In the rows, zero is written as 128.
Each row has a class, written after it, and each block has its own classes.
[102 124 123 107 128 154 153  98 123 146 139 142 142 143 120 135 116 145
 157 121 136 119 132 143 165 100 124 150 126 124 123  70  54 110 141 131
 129 119 111  97 127 146 159 121  86 116 143 100 153  85 117 161  96 125
 149 149 134 139 145  99 107 126 139 103 130 137 129 130 120 125 152 118
 122 120 135 156] -> z_406
[135 127 119 124 115 121 131  96 169 154 129 126 134 149 116 128 104 137
 132 139 165 124 124 128 142 101 142 146 126 112 123 103 124 107 147 133
 122 115 127 105 129 137 147 116  98 132 142  76 123 109 123 132 115 130
 159 164 125 137 137  89 102 125 136 133 120 131 124 133 115 123 152 134
 114 112 133 145] -> z_406
[ 93 121 129  94 111 145 193  90 224 164 108 133 162 153  80 118  85 145
 152  49 179 148 116 137 201  76 129 154 129 114 111 101  84 125 125 133
 152 170 135  94 127 188 175 103  85  92 192  82 168  32 124 164  52 107
 180 196 127 141 157  89 172 143 164 140 120 127 127 161 129 129 119 142
 127  54 147 189] -> z_565
[136 129 123 138 133 132 122 143  61 111 133 120 110 110 156 130 154 133
 107 172  96 129 121 124 119 146 116 104 110 142 132 144 126 125 131 121
 118  98 118 138 126 109 122 129 129 144 105 139 125 153 136 105 129 147
 123 104 131 128 120 150 133 129 123 140 131 116 131 116 133 136 138 128
 139 161 130 118] -> z_406
[138 138 124 133 115 105 107 124 185 135 114 131 125 116 125 132 107 128
  95 102 162 123 126 119 108 111 124 114 134 112  91 175 184 139 129 161
 144 144 136 127 128 137 123 129 126 138 149 110 130 123 144  94 160 127
 133 163 123 132 140 135 143 120 121 154 123 115 139 136 131 135 119 142
 131 114 121 117] -> z_565
[105 116 129 122 124 146 138 151  94 128 123 130 134 116 110 126 122 132
 114 117 127 124 150 138 167 131 117 121 155 146 122  76  98 116 125 118
 141 123 121 123 135 144 143 126 118 127 140 114 154  80 132 133  81 126
 138 134 128 133 135 101 177 146 145 105 113 122 131 132 129 135 150 122
 106 127 133 167] -> z_565
[143 129 117 129 139 105 123 115 119 137 134 130 113 134 139 144 145 129
 131 151 136 129 125 127 116 122 136 130 115 125 125 123 141 116 139 134
 101 111 115 123 117 112 121 129 123 138 115 127 122 155 126 112 127 136
 133 139 127 129 122 122 105 137 117 120 124 134 131 119 123 124 155 127
 120 139 127 128] -> z_406
[113 130 118 129 124 128 136 124 143 150 137 138 133 136 107 127 122 139
 131 116 157 127 127 136 142 106 131 132 122 131 123  98 146 116 135 126
 128 116 118 111 127 137 153 134 112 142 141  94 152 105 140 125 103 130
 139 167 122 139 135  88 119 127 143 119 127 126 120 143 122 122 159 126
 125 120 133 143] -> z_406
[109 117 117 118 127 133 117 166 142 126 122 116 119 116 115 133 127 124
  78  93 134 128 125 143 151 118 109 102 140 151 134  98  91 134 100 137
 148 141 129 116 129 153 132 124  94 120 140 123 179  42 142  94 116 154
 123 134 130 126 148 124 223 148 137 131 125 107 132 138 129 135 135 119
 135 135 133 153] -> z_565
[118 129 120 128 129 131 140 142 140 148 122 127 137 135 102 127 111 136
 117 109 152 126 131 141 167 112 119 134 127 132 131 100 146 125 133 138
 141 137 120 122 126 146 129 163 110 123 157 104 155  85 127 132 111 116
 131 163 126 132 129  99 153 144 147 121 129 113 128 140 124 128 136 133
 129 118 127 159] -> z_565
[132 137 129 118 125 126 110 105 101 151 135 137 145 123 138 125 161 151
 119 132 148 122 131 126 151 115 128 119 119 125 125 104 110 111 141 126
 132 120 115 114 132 140 129 117 114 117 154 125 145 100 131  85 137 126
 142 162 135 139 120 133 105 118 123 136 126 120 135 133 124 125 142 120
 135 123 119 159] -> z_406
[108 130 127 139 110 128 143 148 155 126 100 115 137 129 110 117  71 138
 130 110 134 137 127 151 165 137 120 120 141 126 124 130 155 137 120 135
 147 131 135 131 126 158 141 132 112 134 161  80 120 100 130 146  95 125
 156 156 123 126 137 119 157 147 147 145 129 138 124 140 121 129 141 136
 144 120 140 144] -> z_565

A new block, with new classes.
[134 128 124 127 123 137 129 126 140 124 117 124 150 134 113 130 129 121
 132 112 121 101 115 165 151 129 121 128 125 136 118 108 129 143 103 128
 128 139 123 130 128 136  73 137 155 127 134 122 140 146 116 137 113 121
 135 107 147 113 130 140  93 137 127 129 118 138 133 137 159 118 122 123
 132 149 124 138] -> z_627
[129 112 123 126 137 117 129 120 124 136 129 132 115 133 121 135 131 129
 140 115 131 149 124 120 133 132 139 139 130 114 128 152 130 131 142 128
 133 122 131 146 127 112 136 127 113 126 133 130 118 119 129 128 130 124
 128 129 130 135 131 119 134 139 126 122 138 121 127 125 128 119 134 117
 116 100 119 141] -> z_390
[125 121 108 135 143 131 131 119 132 129 124 131 103 150 134 118 115 126
  97 123 133 153 128 110 131 124 151 117 120 113 151 133 128 125 130 131
 102 132 129 138 123 132  94 124 135 105 140 130 137 114 127 128 111 127
 137 131 128 123 131 133 134 132 130 127 119 124 136 102 131 127 132 106
 125 120 130 140] -> z_494
[134 124 128 109 132 116 133 124 118 130 127 125 132 131 111 129 132 128
 137 101 126 146 132 126 137 121 137 129 129 121 127 129 122 134 142 119
 120 123 119 137 128 119 133 135 127 136 135 129 120 131 143 136 133 125
 129 133 128 143 139 107 127 129 121 122 121 140 129 125 136 122 132 113
 122 127 130 140] -> z_390
[123 131 126 139 143 127 112 121 124 109 120 124 122 124 141 139 130 117
 106 132 129 153 121 123 115 133 151 129 122 124 147 129 125 126 144 132
 126 109 132 129 133 111 139 124 128 129 131 123 100 121 124 143 123 118
 126 130 117 141 124 116 139 136 108 128 138 129 121 119 124 151 141 116
 115 122 120 120] -> z_114
[120 118 124 125 141 136 132 118 135 129 128 137 116 138 134 122 134 117
 109 141 135 158 124 108 123 131 141 119 121 127 141 159 129 138 138 144
 130 136 127 132 132 122 103 132 126 110 126 138 110 122 132 139 110 122
 128 132 112 130 128 123 158 137 125 126 128 132 128 117 122 126 144 116
 129 116 123 150] -> z_114
[102 118 118 128 140 136 122 121 126 128 119 125 122 134 126 130 129 125
  96 114 134 155 126 116 124 136 151 111 119 126 143 140 127 129 132 130
 109 121 136 134 129 119  89 124 130 124 133 141 115 134 129 136 111 119
 130 129 114 138 134 114 137 135 121 126 123 139 136 116 118 149 151 115
 133 109 129 122] -> z_494
[124 126 125 128 140 135 128 123 122 129 127 126 134 131 121 135 132 126
 114 123 132 125 127 132 133 129 132 125 117 130 122 122 129 133 121 129
 124 131 128 126 131 131  99 129 138 131 134 126 128 131 126 134 122 124
 127 130 127 121 133 132 120 131 126 127 125 122 134 114 132 133 126 123
 132 128 125 128] -> z_627
[120 130 114 137 136 116 139 125 132 141 125 115 128 139 107 116 121 130
 123 103 131 120 132 126 129 124 124 122 129 125 124 129 141 132 124 123
 113 132 130 137 128 132 105 135 165 129 136 131 141 131 118 123 133 124
 131 118 143 122 149 119 102 130 137 113 110 136 131 127 151 111 118 124
 126 123 122 126] -> z_627
[119 116 111 138 158 110 141 117 128 145 127 130 113 154 119 126 133 130
 113 131 136 175 131 106 125 128 141 103 120 114 142 154 130 123 154 133
 111 124 131 136 126 129 115 139 130 112 140 131 120 104 115 132 112 125
 135 133 140 133 138 101 136 143 146 125 123 143 127 106 136 113 139 110
 115 104 126 147] -> z_390
[123 121 137 125 115 124 121 120 126 127 126 124 144 119 111 143 145 123
 156 114 121 116 115 137 130 142 127 141 131 134 108 110 129 142 128 131
 111 124 121 128 133 119 134 121 130 142 133 126 105 147 130 133 140 128
 132 130 124 135 130 120 125 127 115 135 125 139 123 141 127 131 131 138
 121 130 142 136] -> z_390
[128 115 132 123 121 130 120 122 126 119 136 128 133 142 126 134 124 112
 129 123 132 130 118 119 131 140 139 123 123 133 139 102 129 128 130 141
 137 131 125 134 127 133 107 119 127 126 127 124 110 134 132 132 110 121
 121 129 131 123 124 126 138 124 117 131 127 125 123 123 124 135 138 134
 126 135 137 137] -> z_494
[132 104 141 117 138 144 139 114 142 142 142 128 139 176 119 109 111 100
 141 117 142 131 103 109 137 134 137 128 124 119 120  90 131 145 123 142
 131 166 126 140 134 160  70 131 131  96 123 139 136 137 129 119  93 133
 118 120 137 106 123 142 134 117 122 120  94 121 128 108 149 109 111 135
 140 150 145 160] -> z_494
[119 116 134 127 144 130 136 120 129 133 136 121 115 137 132 117 132 119
 105 147 119 173 129 113 118 122 136 114 129 115 135 134 121 134 152 133
 129 114 127 129 130 118 117 136 128 126 133 142 119 116 119 133 115 131
 132 122 109 133 129 117 150 139 122 114 122 136 129 117 129 125 139 120
 129 123 125 148] -> z_114
[127 121 112 125 136 122 133 127 138 138 126 132 137 130 117 128 136 133
 131 105 124 136 127 139 134 148 129 124 125 122 129 141 126 135 124 125
 122 134 131 136 133 118 103 136 139 134 149 136 121 128 121 134 127 118
 131 128 119 132 147 140 110 141 134 124 125 137 132 131 134 121 139 115
 117 102 124 137] -> z_390
[132 112 110 140 166 112 152 107 128 145 132 132  97 156 132 118  93 139
  94 129 144 200 137  83 115 125 155 111 131 103 165 178 135 119 158 128
  99 117 134 139 123 119 119 137 112  96 139 134 117  85 128 126 102 128
 137 140 136 141 134  99 146 144 139 118 130 132 126  92 131 120 153 106
 116  77 123 141] -> z_390
[127 118 103 133 157 113 139 123 129 139 132 132 117 146 114 123 119 143
 101 120 132 178 149 100 127 122 153 114 120 108 155 166 131 125 152 117
 105 119 137 129 132 121 117 135 122 105 137 133 121 107 125 123 124 122
 132 139 119 141 145 109 135 134 147 117 124 129 139 102 124 112 145 103
 113  92 131 139] -> z_390
[114 120 128 130 158 125 157 116 137 139 123 116 125 153 119 121 116 123
 102 132 129 156 129 133 131 111 136 111 130 121 133 132 136 132 148 128
 119 127 133 135 127 132 100 144 143 120 137 127 130 114 113 135 134 131
 160 120 144 123 135 113 119 139 126 120 114 137 143 111 138 126 130 110
 137 131 114 137] -> z_114
[118 116 125 122 144 123 139 114 133 139 135 126 118 149 132 110 121 126
 117 119 137 161 122 102 120 127 148 121 124 114 143 136 124 109 137 131
 106 128 133 134 135 128  96 134 130 106 126 136 119 116 125 127 112 123
 133 135 123 143 134 123 147 129 132 116 120 137 137 112 133 123 143 115
 127 110 126 139] -> z_494
[120 124 151 118 117 153 103 128 136 100 122 125 142 111 128 144 153 105
 132 151 122 117 114 137 130 142 129 144 119 143 114 109 117 148 130 134
 154 125 122 128 132 109 118 117 136 150 134 131  98 146 134 150 119 121
 117 122 103 132 111 136 152 130 108 134 134 121 125 143 118 146 145 129
 140 149 132 133] -> z_114
[122 127 122 132 145 117 126 120 124 130 128 122 120 139 130 132 121 130
 112 118 131 144 134 120 128 132 140 131 122 127 133 116 125 120 143 128
 115 123 134 127 133 123 123 123 124 117 125 121 123 123 126 126 129 125
 132 133 128 129 131 125 125 132 129 122 129 123 130 114 136 132 121 120
 119 117 130 132] -> z_627
[141 124 128 123 111 141 112 128 127 121 111 134 153 114 106 150 151 122
 149 107 117  98 110 155 149 128 122 139 127 139 108 113 128 151 109 133
 135 121 128 138 130 120 103 126 149 161 143 131 118 162 127 142 130 110
 130 117 121 138 129 133 103 138 111 133 125 144 128 153 128 129 122 124
 129 136 129 124] -> z_114
[125 118 135 126 140 120 125 119 126 121 133 128 109 149 132 126 132 114
 127 141 133 157 121 108 125 135 141 129 125 119 133 135 138 132 148 142
 126 125 123 142 133 104 130 123 127 118 135 124 106 114 122 143 114 122
 127 129 124 131 121 117 148 138 120 128 132 124 125 118 131 127 139 124
 117 113 130 145] -> z_114
[120 112 119 130 133 124 129 125 125 122 141 135 102 138 124 130 131 126
 133 122 124 168 122 110 126 138 142 130 121 119 149 148 125 134 133 134
 125 129 125 133 129 121 127 130 113 122 138 142 107 113 132 129 114 119
 122 141 108 148 134 118 149 134 124 125 129 128 121 116 118 120 141 115
 120  96 133 138] -> z_390
[127 117 125 124 146 136 122 120 122 128 128 134 118 146 130 129 117 117
 114 128 129 161 120 117 126 131 140 123 124 119 135 133 131 137 140 136
 123 133 127 131 131 120 101 132 131 117 138 128 115 122 119 132 111 119
 129 147 120 126 125 125 141 138 129 116 128 129 130 114 126 124 136 118
 125 126 133 150] -> z_114
[129 120 137 131 127 121 113 131 124 121 130 129 134 126 113 148 142 125
 145 118 127 128 116 140 136 130 131 132 124 128 117 116 127 140 135 134
 134 118 128 141 123 120 131 127 135 143 137 130 111 141 120 139 134 123
 130 128 127 140 129 120 113 137 115 135 128 148 116 133 128 134 136 123
 123 125 132 134] -> z_390
[121 119 118 128 136 120 134 131 116 130 127 126 130 127 117 127 107 116
 120 143 118 127 116 133 134 125 128 123 127 128 118 138 128 139 135 129
 130 135 128 136 127 116 101 135 141 132 144 132 120 126 119 119 130 115
 131 127 131 124 137 118 124 133 127 118 130 149 126 130 138 112 127 119
 130 124 129 148] -> z_114
[123 114 101 132 143 123 140 121 127 142 129 131 126 150 112 128 124 145
 111  82 133 145 136 135 135 127 139 118 123 120 139 134 136 126 118 127
 110 129 154 140 131 136  77 129 136 117 126 131 135 130 117 126 123 120
 134 131 140 130 145 119 106 136 132 116 113 138 139 113 144 120 125 116
 119 108 130 125] -> z_494
[125 118 118 129 126 123 131 128 127 121 131 134 130 127 117 132 114 130
 133 116 124 129 121 136 138 128 133 131 126 127 126 133 129 137 125 117
 124 127 128 138 129 125 104 129 136 136 133 140 117 129 127 132 125 119
 129 133 123 132 135 124 119 136 124 126 124 140 131 130 135 127 140 116
 125 117 137 136] -> z_390
[124 101 128 129 139 135 136 115 124 130 136 122 116 144 128 122 124 129
 105 134 138 164 123 105 118 140 153 128 126 117 143 126 132 130 146 139
 121 122 135 136 127 127 107 135 119 114 121 135 117 130 125 125 106 132
 124 133 122 136 127 119 143 124 118 125 119 127 131 107 127 140 145 122
 142 113 132 123] -> z_494
[123 131 126 121 146 130 120 126 135 117 122 122 135 138 123 128 134 120
 111 136 120 125 122 144 144 129 124 120 132 130 117 122 127 140 128 132
 142 125 125 126 131 122 106 134 142 139 146 128 124 131 118 141 126 124
 128 118 125 126 131 129 118 160 123 123 123 146 120 134 141 120 128 118
 128 154 121 143] -> z_114
[122 105 114 129 136 113 130 117 124 138 137 130 109 148 123 127 133 124
 125 115 132 167 120  97 132 138 141 130 123 122 150 144 133 128 148 133
 110 126 139 147 147 116 120 121 120 117 138 132 104 121 126 128 114 121
 134 131 125 137 129 116 135 131 125 129 122 143 127 112 127 119 147 114
 120  99 131 139] -> z_390
[122 112 126 129 170 125 144 117 131 144 131 123 107 144 138 113 123 125
  96 154 134 160 128 122 118 124 143 109 127 116 147 151 127 126 148 127
 125 128 125 127 124 119 109 143 124 107 131 130 130 107 116 133 108 136
 129 125 127 134 132 112 139 139 142 119 120 120 129 106 128 122 152 111
 139 124 123 140] -> z_114
[125 129 115 127 138 145 135 133 128 129 116 126 130 134 110 136 122 131
 106 112 126 127 127 145 136 118 127 114 118 130 132 119 137 128 116 127
 129 127 128 128 129 129  87 140 152 131 134 127 136 132 117 135 131 127
 131 123 136 122 136 136 109 141 128 125 124 133 138 129 143 128 125 121
 130 138 123 127] -> z_627
[121 113 114 129 146 126 122 124 127 123 130 133 115 140 136 128 126 118
 107 112 133 159 124 109 126 132 156 132 120 121 146 133 129 125 142 135
 110 118 133 135 130 123 101 116 121 120 128 125  91 128 128 113 112 120
 131 134 120 142 129 118 134 134 119 127 129 131 131 111 130 135 144 109
 118 106 136 137] -> z_494
[121 116 124 132 132 125 134 128 125 133 128 124 133 120 116 128 137 127
 130 110 128 139 130 132 129 130 128 130 130 126 124 132 131 127 136 129
 117 133 131 135 127 122 125 122 124 132 129 132 118 132 127 126 137 127
 131 114 120 142 136 119 136 116 124 127 121 135 130 126 124 131 137 128
 123 115 130 123] -> z_390
[125 111 114 135 146 133 125 116 126 130 132 144 112 173 134 130 118 131
 115 117 146 149 125  95 124 134 150 127 122 120 146 124 131 129 134 134
 110 143 128 136 128 135  98 128 119 103 122 116 116 122 128 128 112 124
 130 137 144 126 121 127 140 130 128 130 123 123 127 105 129 138 131 121
 121 114 133 138] -> z_627
[127 122 119 124 147 129 134 126 133 145 129 131 126 152 114 120 122 139
 161 104 134 141 129 130 133 109 131 116 126 122 127 124 133 134 128 127
 123 137 132 127 125 138 102 129 136 119 123 130 141 125 118 127 120 125
 133 125 142 126 141 117 116 137 131 119 109 136 132 119 143 116 123 120
 127 124 124 137] -> z_494
[130 106 110 130 153 118 136 115 128 135 138 146 104 157 131 114 123 124
 114 147 142 175 119  86 115 132 151 114 124 112 152 157 127 120 148 131
 110 121 135 133 128 117 122 140 121 106 129 131 110 110 125 129 106 124
 132 139 122 132 123 115 151 135 134 124 131 128 126 107 126 127 153 110
 121  98 129 144] -> z_390
[128 118 130 121 128 127 131 124 134 130 130 131 135 151 114 140 132 131
 139 106 132 137 118 129 138 125 137 129 126 124 145 112 128 138 138 130
 127 133 126 137 127 125 119 125 124 125 140 127 118 134 132 133 120 122
 122 130 138 137 135 119 124 137 122 128 115 131 120 120 129 120 129 122
 129 121 133 140] -> z_390
[128 136 125 122 102 147  93 142 130 122  99 125 165 104 102 161 137 126
 143  96 115  57 115 194 170 121 108 144 122 149  93  90 127 151  82 124
 132 128 132 121 142 128  84 122 165 166 139 129 137 172 116 136 143 114
 130 105 127 121 139 150  73 136 115 134 128 142 140 169 145 132 115 131
 133 161 121 114] -> z_627
[128 104 107 122 129 124 138 123 127 135 125 128 129 142 108 121 125 124
 122 102 128 132 119 117 138 134 140 127 122 120 138 128 134 140 120 149
 113 133 134 141 126 129  85 134 135 128 127 142 131 125 125 122 116 117
 136 125 123 133 138 129 124 125 128 119 113 133 144 124 143 118 133 126
 121 113 131 133] -> z_494
[121 130 120 132 134 133 140 127 131 141 126 119 137 146 116 126 121 126
 131 106 127 129 123 143 134 119 124 120 127 125 132 121 122 135 115 125
 115 136 131 126 118 136 104 138 138 138 136 132 135 132 120 123 128 129
 131 116 128 124 149 126 105 137 137 120 109 137 132 129 142 125 125 138
 130 131 124 126] -> z_494
[129 120 129 122 120 136 134 126 125 119 125 131 141 123 117 139 135 117
 133 113 125 106 116 143 136 123 129 129 129 129 121 120 127 138 120 130
 132 129 130 133 132 117 104 130 142 143 134 135 121 139 128 134 123 124
 126 121 118 131 130 131 128 136 119 132 115 135 129 133 129 126 142 125
 134 134 135 130] -> z_494
[125 117 125 131 152 133 135 123 130 130 130 121 124 158 132 125 115 127
  96 120 146 164 134 112 119 127 149 117 127 116 145 126 130 123 145 131
 112 128 134 130 122 135 109 131 123 100 126 127 122 110 119 125 110 130
 140 130 138 127 134 119 143 121 130 122 117 130 133  98 133 134 128 123
 126 129 128 129] -> z_494
[121 129 114 133 145 123 137 125 131 138 112 121 126 136 123 200 129 141
 108 125 134 140 141 142 135 124 136 121 128 115 131 150 133 127 126 118
 118 116 133 128 129 119 103 142 140 134 136 125 124 124 121 138 132 132
 132 121 142 147 148 118 111 140 127 125 128 143 126 131 139 130 137 116
 122 117 115 124] -> z_494
[121 121 133 130 101 125 119 127 139 117 129 122 143 124 115 144 136 126
 149  95 129 118 123 134 136 135 131 141 124 138 117 114 128 135 136 131
 129 123 131 140 136 124 131 115 132 135 130 129 114 149 130 135 127 121
 116 133 123 138 132 127 122 128 123 124 128 134 127 148 135 130 126 135
 121 126 132 134] -> z_390
